Where the symbols take the states:
z441: %>z693, ^>z232, ~>z53, $>z493
z288: %>z931, ^>z70, ~>z106, $>z278
z952: %>z64, ^>z766, ~>z59, $>z835
z650: %>z195, ^>z137, ~>z88, $>z866
z595: %>z184, ^>z379, ~>z368, $>z818
z46: %>z152, ^>z278, ~>z236, $>z904
z803: %>z676, ^>z166, ~>z991, $>z421
z43: %>z277, ^>z493, ~>z739, $>z19
z632: %>z124, ^>z386, ~>z800, $>z655
z10: %>z835, ^>z184, ~>z595, $>z53
z386: %>z632, ^>z800, ~>z35, $>z307
z64: %>z368, ^>z952, ~>z766, $>z831
z319: %>z48, ^>z861, ~>z19, $>z281
z861: %>z319, ^>z19, ~>z700, $>z928
z800: %>z386, ^>z35, ~>z397, $>z745
z105: %>z79, ^>z48, ~>z319, $>z106
z277: %>z643, ^>z43, ~>z493, $>z861
z655: %>z110, ^>z307, ~>z745, $>z764
z166: %>z803, ^>z991, ~>z152, $>z391
z693: %>z211, ^>z441, ~>z232, $>z43
z59: %>z766, ^>z251, ~>z649, $>z184
z217: %>z66, ^>z367, ~>z350, $>z59
z649: %>z251, ^>z479, ~>z201, $>z379
z125: %>z45, ^>z939, ~>z931, $>z991
z676: %>z539, ^>z803, ~>z166, $>z485
z195: %>z181, ^>z650, ~>z137, $>z201
z479: %>z649, ^>z201, ~>z866, $>z368
z818: %>z80, ^>z388, ~>z743, $>z763
z268: %>z764, ^>z627, ~>z965, $>z978
z643: %>z138, ^>z277, ~>z43, $>z319
z928: %>z281, ^>z75, ~>z320, $>z939
z831: %>z743, ^>z835, ~>z10, $>z441
z565: %>z978, ^>z129, ~>z442, $>z350
z181: %>z350, ^>z195, ~>z650, $>z479
z696: %>z768, ^>z466, ~>z124, $>z892
z138: %>z902, ^>z643, ~>z277, $>z48
z978: %>z88, ^>z565, ~>z129, $>z367
z211: %>z763, ^>z693, ~>z441, $>z277
z902: %>z500, ^>z138, ~>z643, $>z105
z320: %>z75, ^>z79, ~>z105, $>z288
z485: %>z397, ^>z421, ~>z391, $>z466
z904: %>z343, ^>z539, ~>z676, $>z35
z421: %>z485, ^>z391, ~>z662, $>z124
z766: %>z952, ^>z59, ~>z251, $>z10
z662: %>z391, ^>z343, ~>z904, $>z386
z739: %>z493, ^>z875, ~>z332, $>z500
z307: %>z655, ^>z745, ~>z768, $>z268
z388: %>z818, ^>z743, ~>z831, $>z211
z745: %>z307, ^>z768, ~>z696, $>z627
z768: %>z745, ^>z696, ~>z466, $>z965
z368: %>z379, ^>z64, ~>z952, $>z743
z763: %>z332, ^>z211, ~>z693, $>z643
z124: %>z466, ^>z632, ~>z386, $>z110
z79: %>z320, ^>z105, ~>z48, $>z70
z866: %>z201, ^>z66, ~>z217, $>z952
z397: %>z35, ^>z485, ~>z421, $>z696
z965: %>z627, ^>z892, ~>z680, $>z129
z137: %>z650, ^>z88, ~>z978, $>z66
z835: %>z831, ^>z10, ~>z184, $>z232
z48: %>z105, ^>z319, ~>z861, $>z799
z379: %>z595, ^>z368, ~>z64, $>z388
z201: %>z479, ^>z866, ~>z66, $>z64
z153: %>z442, ^>z761, ~>z764, $>z650
z743: %>z388, ^>z831, ~>z835, $>z693
z70: %>z288, ^>z106, ~>z799, $>z236
z799: %>z106, ^>z281, ~>z928, $>z45
z343: %>z662, ^>z904, ~>z539, $>z800
z80: %>z53, ^>z818, ~>z388, $>z332
z764: %>z761, ^>z268, ~>z627, $>z88
z129: %>z565, ^>z442, ~>z153, $>z181
z500: %>z700, ^>z902, ~>z138, $>z79
z466: %>z696, ^>z124, ~>z632, $>z680
z875: %>z739, ^>z332, ~>z763, $>z902
z19: %>z861, ^>z700, ~>z500, $>z75
z53: %>z232, ^>z80, ~>z818, $>z875
z493: %>z43, ^>z739, ~>z875, $>z700
z45: %>z636, ^>z125, ~>z939, $>z166
z761: %>z153, ^>z764, ~>z268, $>z137
z88: %>z137, ^>z978, ~>z565, $>z217
z75: %>z928, ^>z320, ~>z79, $>z931
z332: %>z875, ^>z763, ~>z211, $>z138
z236: %>z278, ^>z636, ~>z45, $>z676
z991: %>z166, ^>z152, ~>z46, $>z662
z700: %>z19, ^>z500, ~>z902, $>z320
z367: %>z217, ^>z350, ~>z181, $>z251
z251: %>z59, ^>z649, ~>z479, $>z595
z636: %>z236, ^>z45, ~>z125, $>z803
z106: %>z70, ^>z799, ~>z281, $>z636
z152: %>z991, ^>z46, ~>z278, $>z343
z350: %>z367, ^>z181, ~>z195, $>z649
z939: %>z125, ^>z931, ~>z288, $>z152
z66: %>z866, ^>z217, ~>z367, $>z766
z184: %>z10, ^>z595, ~>z379, $>z80
z281: %>z799, ^>z928, ~>z75, $>z125
z232: %>z441, ^>z53, ~>z80, $>z739
z931: %>z939, ^>z288, ~>z70, $>z46
z627: %>z268, ^>z965, ~>z892, $>z565
z35: %>z800, ^>z397, ~>z485, $>z768
z680: %>z892, ^>z110, ~>z655, $>z153
z539: %>z904, ^>z676, ~>z803, $>z397
z391: %>z421, ^>z662, ~>z343, $>z632
z442: %>z129, ^>z153, ~>z761, $>z195
z278: %>z46, ^>z236, ~>z636, $>z539
z892: %>z965, ^>z680, ~>z110, $>z442
z110: %>z680, ^>z655, ~>z307, $>z761

The rows follow the links: the fewer symbols apart two states are, the more alike their rows tend to be.

Each row is also shifted at random along 8 hidden directions that mean nothing.

Some states, each with a row of numbers:
z952
-32   -1   -1   16   -8    1   14    7   17   11    9    0   15   27   17    9   10  -16  -19   10   13    1  -20  -13    9   20   -1   -3   30   -2   -7    8   18  -14   12  -12    5   -6  -10   12    0   27   -4   -6   -5    3    0  -20    9  -12   -2    9    1   -2    6    8  -13    3    6    4   -4  -21
z835
-30    5   -5   10   -6    6   -1   -1  -25   -5    0    3   -4   -6   -8   10    2    3   -6    5   -1    9   -1   -3   -8  -19   -4    0   -5  -10   -7    9  -10   -8   -3   -3   10   -1   13   -4  -10   -8   -5  -11   -1    7   -7    2    6    3   -1  -12    4  -11  -18  -10    5    9    9   -6    4   16
z662
-40    3    1   -3    7   -6   -2  -11   -4   -6  -14   -1   -5    1    0   -4    5    4    6   -5    6   -9  -10    7   -7   -1   12   -5   14   -2   -1    2    8   10    2  -13   -1   19   10    9    9   -2  -10    3   -5  -11   -7    9   -1   -8   -5   -5   16   -1   -6  -12   -1   -5   10    6   10    5
z281
-23    2   -9   -3   -5    4    2   -3   31  -23    6    7   -7   -1   -6    6   -3  -10   33  -10  -13   15   12    2    0   18    9   -7  -12    4   14   -6   -7    3   -8   -4   11    3    7   -4    0  -20    3   -1    0   13   10   10    0   19    5   -2    6    2   32  -16  -10   -4  -10   -6  -10   -7
z211
 14   -2   10    5    7  -11    2   -8   -3   12    0   -6   -8   -3    0   -1    0   37   -8    8   -7  -12   -6    5    6   -6  -10    7   16   -1    1   16    2    7    7    5  -18   28  -13   17    0   27   -5   33   22  -16   11    4    9  -22  -17    7  -20   32    0   13   25   14   -6    2   -4    7
z632
 21    7    5   -9    5  -13  -10  -14   -6   -2  -11  -10  -13  -40    1    3   21   28   22   -3    5   -1   -4   11  -14    6    3   -5    3  -11    9    4   16    7   -2    7    6   39    4    2    7   18    2   19  -31  -20  -10   33    4   -7    3   -6   -2   -8  -10  -20    9   -4    7  -13    0   11
z866
 48    3   12    0    7   -2    4   -2  -35   17    1    8    6   -2    7   -1  -11    4  -27   15    0    3   22  -10    3  -17  -10   11  -16    7    2   -6  -13    0    0    8   10  -23    1  -11  -12   -2    0  -12   -3   -2   -3  -26   -5    8    1   -4  -10  -27  -20   -2   11    4   -2    6    3   -6
z232
-45    5    7   15    0   12   10    9   -7    4    8   16    1   19  -12   12  -14  -11    2    5  -16    8   33   -7  -10   -6    0    4  -19    6    6    0  -21    2   -4    8    4  -15   10  -11   -3  -13    3  -11   -6   13   -2  -10   -3   21    2   -2    4  -15   -4   10    9   10    7    2   12    0
z70
 10    2   -1   -8   -5    3   -1   -1   -1   -3   12    7   -1    1   -3   -7   -9    3   -2   -3  -10   10   13   -5    6   -3    2    3   -9    1    8   -8  -14   -5   -5    1    6  -13   -2    0    0  -10   -3    2   19    1   15   -8    6    7   -6    3    0    5   12   -1    4   -2  -12   -4  -11   -2
z80
-16    3   -9    6  -15   26    7   24   17  -14   -3    6   10   -5   -6   18    1  -46    8   -4    9    5   -9    1   -4   18   -1  -23   -8   -6   -7   -8   -1  -13  -22   -7    1  -52    4   -7  -14  -19   -8  -29   -3   34    5  -14  -16   27    7    8   10  -15   19   -1  -33   -2   -6    3    0   -1
z676
 28    1    1  -11    6    3    3   -5    2  -12   -6    8    8   10  -10  -15   -9   -2    6   -2   -6   -2   18    3  -16   -9    5    5  -20    7    2  -16  -10   13   -2    7    1   -5   -2   -9    2  -21    4  -14   -5   -6    5    0  -10    8    2   -8    3  -15   -1    0   -7  -10   -6    6    6   -5
z153
 65   -2   -6   -8    0    1    2   -1   -2    0    4    4    1    9  -16  -14  -13   -3    8   -1  -10    0   17   -2  -10  -13   -9    6  -20    6   -7  -10  -14    6   -4    7   -7   -1    6   -7   -5  -28    3   -5    8    1   -9   13   -3    7    6   -3  -12    8   -3   13    3    1   -2   -3   -3    5
z991
 58    2    0  -14   -2   15   -5   23    4  -10   -9   -5   19  -13   -6   -8    9  -15   -2   -1   14   -6    1    8  -21   -4    0   -8  -28   -5   -9  -22    5   -3  -18   27   -5  -35  -20  -17    2    3   10  -28  -31   -2   10   -1  -20   16    7    0    2  -32  -17   15  -18  -15   -8    0    9    0
z388
-12    4   -5    4   -5   10   -5    1    2  -16   -7   -1   -7  -25   -1   16   10    7    6    2   -5    7  -24    3    4    6   -3  -11   12  -16    2   11   -5   -5   -5  -13    1   11    9    5  -12   19   -8   -1    6   11    2   -7    0    4   -1  -11   -3    5   16  -23    0    6   -7   -1  -10   16
z166
 39   -6   -3  -14    7    0  -12   -2    6  -16   -7   -4   -2  -10   -9  -12   -6    8   13   -8  -11   -2    6    9   -1   -9    1    7  -20    5    3   -9   -9   12   -1   10   -7    6   -3  -11    3  -12   12   -1    5   -2    5    8   -9    5    7   -9   -4    5    4   -2    2   -8  -11    2   -1    7
z152
 -1  -13   -9  -12   -2    1  -13   -3   -1  -10  -11  -11    1  -14   -7   -9   -1   -4    2  -13    4   -9  -21   12    6   -3    5    0    7   -3   -7   -2    1    2    3  -16  -13   -5    2    3    1  -22   -1    6   30    4    3    9   -4  -15    0    4    9   26   12   -7  -17  -11   -8    4   -4   15
z485
 25   15   13  -12    8   -4    4  -17  -21   -2  -13    9    2  -11    6   -9    7   24  -12   11    3   -1    0   -1  -14   -5    6   -1    7   -8    9   -6    0    7   -3   -4   13   16    3    7    1   24  -14   -4  -17  -25    3  -13    1   -3  -11  -14    3  -29  -13  -22   10   -6   -2    7    0   -2
z236
 20    0    7  -10   -3    8    5   -1  -13    3    1    6   20   11   -5  -14   -6    5  -23    6   -4    0    7   -6   -9   -7    3   10    0   -3    4  -10  -13   -2    6   -3    1  -16  -11    2    1    3   -3   -5   16  -12   14  -21    2   -8   -9    3    2   -5    1    5   -4  -10  -10    8   -3   -2
z79
  1    8    0    0   -1   -4   10   -3   11   -9    5    6    0   11    3   -4    5   10    5    4    3    3    6    0   -9   -1    0   -4   -5    0    0   -3    8   -1   -7   12    9    5  -11    5    4    7   -3   -2  -13  -10   15    8    7    3  -12   -1   -3  -11   -7    3    3    1   -4   -6    0  -11
z466
  3    5    3   -5   -2   -1    7   -8   15    0    0    5    6   -2    1    2    7   -7   17   -2   -1    8   11   -4  -11   26    9   -3    5   -1   13   -7    5    3    3   -8   13   10    4    0    4    0    1    3  -19   -5   -5    7    3    4    7    3    5  -11   18  -14  -13   -9    2   -4   -5  -13
z768
-17   -1    0    0    1  -15  -13   -7  -13   14    0  -14  -13  -20   -7    2   14   14   19  -10    6   -1    6    7  -13   -4    2    3   -4   -4   -2    8   14    0    5   13   -1   30    6   -4   14   -4   10   22  -23  -14  -21   49   10  -12    7    4    5    5  -25    4   11    1   22  -20   10   16
z75
-39   -1   -7    2   -3   -6  -22    5  -36    4    4  -10  -23  -21    5    1    2   12  -13   -7    9    2  -11    5   16  -35    0   -3   -8   -5  -11   10    1  -15  -11   12    0  -10    7   -4    6   -5   -4    2    9    1   -4   11    6    0   -8   -3   11    4  -36    2   22    7    9  -12    7   23
z397
 30    8    4  -12   10   -6   14  -17   37  -16    2   19   -4   16   -4   -7  -11   -1   38   -3  -21   10   34   -3   -9   25    9    2  -14   16   24  -16   -9   24   -1   -1   14   24    8   -2    4  -16    5    0  -16   -4    4    4   -3   21    9   -8   -6  -11   34  -16   -2   -7  -10    3   -7  -25
z739
  0   -7    3   -4    1   -4    6  -25  -32   -6  -22   -3   13  -17   -3   -1   -2    9  -22    6   15  -15  -22   10   -4  -10   -7    4   22  -10  -10    6    1    4    6  -36   -5  -14    1   18  -21  -28  -23   11   47    1   16   -3    2  -35  -22    8    3   17    6  -24  -24   -5  -13   14   -4   14
z350
 20    0   11    8    5  -12   15    8    6   36   11    1    0   34   12   -7   -6   -2  -18    8    8  -17    5   -7    9    7   -8    0   17   14   -8    4   15    0    3   11  -17   -3  -14   16   10   19   -7   16    3  -12   -3   -6    4   -9  -10   22  -13   16  -10   41   15   13    8    6    6  -20

From each start, follow one symbol. Which state do you reach?
Answer with the state's name.
start   4   -4   -7   -8   -5   -6    2   -5   25    1    2   -3   -2   -2    7   -2    3  -19   16  -12    7    1  -13   -1   12   31    7  -10   19    3    5   -5   14   -2    0  -20    0   -1    4   11    4  -13   -7   11   12    4   -3    8    4   -5    4   15    6   19   32   -9  -21   -9   -4   -2  -13  -13
^
z632
start  -9    2    8    9    1    9  -10   18  -25   15    4   -3   -8  -10    5    9   -3   12  -27    7   -3   -2   -4   -2   15  -19   -7    1   -2   -5   -3   10  -10  -11   -6   15  -10  -16   -4   -3   -1   31   -1   -1    6    2    3  -25   -3    7   -7   -1   -5    0  -20   15   27   14    1    2    5   14
%
z693
start -36   -5   -1   10    3  -10    8  -10   -1   11   -7   -2   -5    5   -6    9   -3  -20   18   -7   10  -10    7    7   -6   11   -2   -4    5    9   -6    6   11    9    3  -13   -5    1   14    3   -3  -40   -3   13    2   11  -17   29   -1   -9    4   15    8   12    2    1  -15    3   15    0   12   -1
~
z350
start -10    0    7   11    6   -7   11   -1    1   19    3    5   -3   18   -2    5   -9  -11    7    1    0   -6   22   -2   -3    5   -3    2   -4   14    0    1    3    9    2    5   -4   -1    6   -1    2  -16    2    7  -10    3  -13    9   -2    3    3   11   -2   -1   -6   16    4    7   13    1   12  -11
%
z217
start -35    3   -5   12   -5   -3   11  -17   -3   -9   -3    2    7    4   -2   10   11    6    2    8    3    5  -12   -3  -14    3   -2    3   19  -11   -4   12    5   -1   12  -21   13   23    7    9   -9   -1   -7    2   -1   -2   -4   11   14  -18   -5   -8    2   -1    2  -20  -11    3    7   -3   -4    3
$
z388
start  12    2    2  -13   -7   18   -2    2   -2  -18  -19   -2   23  -23   -7    0   13   -5   -4    1    8   -1  -15    7  -21    9    8   -6    2  -18    3  -11    0   -2   -3  -13    4  -18   -6   -3   -6    6   -4  -16   -6   -2   13  -12  -10   -3    1   -4   12  -20   10  -20  -29  -19  -11    7   -2    8
~
z636
start  -2   -2   -4   -3  -10    3    2    9   18    9    3   -8    9   -2    6    3   15  -20    3   -5   15    0  -16   -3   -1   28    7  -10   18   -7   -1   -3   20  -11    2   -8    1   -6   -6    7    8   11   -1    3  -11    0   -5    5    4   -6    6   15    7    3   12    4  -21   -9    5   -5   -6   -9
^
z768
start   0   10    4   13   -6    5   21   14   18    7    8    5    8   23   -7    5    7   -5    5    8    5   -3    9   -1  -24    8   -7  -10   -2   -2   -8    1   10   -5  -10   19   -5   -3  -15    7    2   15   -4   -1  -22   -4    7   12    5    5  -10   11   -9   -8  -10   31    0   10    6   -6    8   -9
~
z743
start  14    2    1   -5   -5   -2    9   -2   28    5    6    2    8    6    7   -2    8  -12   11   -2    3    4   -3   -6    0   34    7   -6   16    0   10   -7   13   -2    5  -10    5    6   -5    9    7   10   -1    8   -7   -5    1    0    6   -2    4   11    0    4   27   -3  -15   -9   -3   -2  -12  -19
~
z124
start -22   -7   -1   -6    0   11  -24   10  -11   -7  -10  -14    0  -27    1    2    8    5   -9   -8    1   -3  -23    7    9   -8    8    0    4  -12    1    3   -3   -5    3   -2   -8   -3    1   -7    7   20    7   -3    4    1   -1  -11   -8   -3    6   -8   13    3   -3   -9    0   -8   -1    3    2   21
~
z236
start  13   -7   -4  -11   -8   11  -19   17    0   -3   -5  -16    5  -28    3   -1   11   -2  -12   -7   11   -5  -31    7   11    3    3   -8    9  -13   -5   -2    7  -14   -5    1  -13  -21  -13    1    5   20    1    0   12    1   10   -9   -6   -7    0    7    5   12    4    4  -10  -10  -10    0   -6   14
^
z45
start  25    5   -1   -4   -1    8    6   -3   -4   -5  -10    4    8   -2  -14   -2    2   -5    7    3    0   -1    0    1  -23    1   -2   -4   -1   -7   -3   -5   -5    5   -3   -7    0    6   10    0   -6   -8   -5   -9   -9   -1  -11    6   -4    2    4   -8    0   -8   -1   -5   -9   -3    4    2    2    8
$
z195
start  15    2   -4  -12    1   -2  -16    0  -42    7   -7   -2  -11  -25    4   -7   -4   -9  -15   -6   16    0   -3    3   10  -25    1   -7  -13   -1   -8   -9   -1   -8  -16    0    6  -34   15   -9   -1  -26  -10  -13    3    4  -11   -3   -8    9    0   -2   13  -16  -28  -10    2   -5    4   -3    6   13
%
z800
start -24    0    0   -4   -3    6  -11    1   -1  -12  -11  -10    2  -28  -17    7   15    6   23  -10    1    0    2   14  -26    2    7   -2  -13  -13    4   -1    3    3   -2    9   -2   10   -1   -9    6   -6   10    5  -21   -4   -1   33   -3   -2    6   -1   11   -6   -6   -6  -10   -9    6  -10    8   20
%
z636
start   4    5    3    0    5    1    5  -13  -18   -1  -19    4   -2  -15  -12    5    2    0   11    2    3   -6    1    7  -21   -1   -3   -6    3   -6   -2    2   -2   12   -4  -14   -1   10   18    3   -9  -18  -11    1   -5   -1  -14   15   -6   -4    0   -5    4   -6   -4  -16   -7    1    8    4    7   13
^
z88
start  21   -4    1   -3   -2  -14   -2   -4    0   21   10  -11   -2    3    1  -10    9   14   -1   -2    5   -4   -3   -2   -2    2   -2    6   12   -3   -3    4   14   -5   11    7   -6   23   -9    8   12   12    4   25   -1  -20   -8   26   16  -21   -2   12   -7   20  -10   18   10    0    9  -12   -3    1
^
z745
start -13    3    0   -4   -8    2   -6    4  -11    5    3   -6   -3  -14    8   -2   10   13  -20    1    9    1  -24   -1   10   -4    4   -7   19  -14   -1    5    6  -16   -5   -4   -1   -7   -8   14    5   25  -14    8   15   -9   13  -10   10  -10  -16    6    5    9   -3   -2    5   -1   -5   -3   -9    7
%
z70
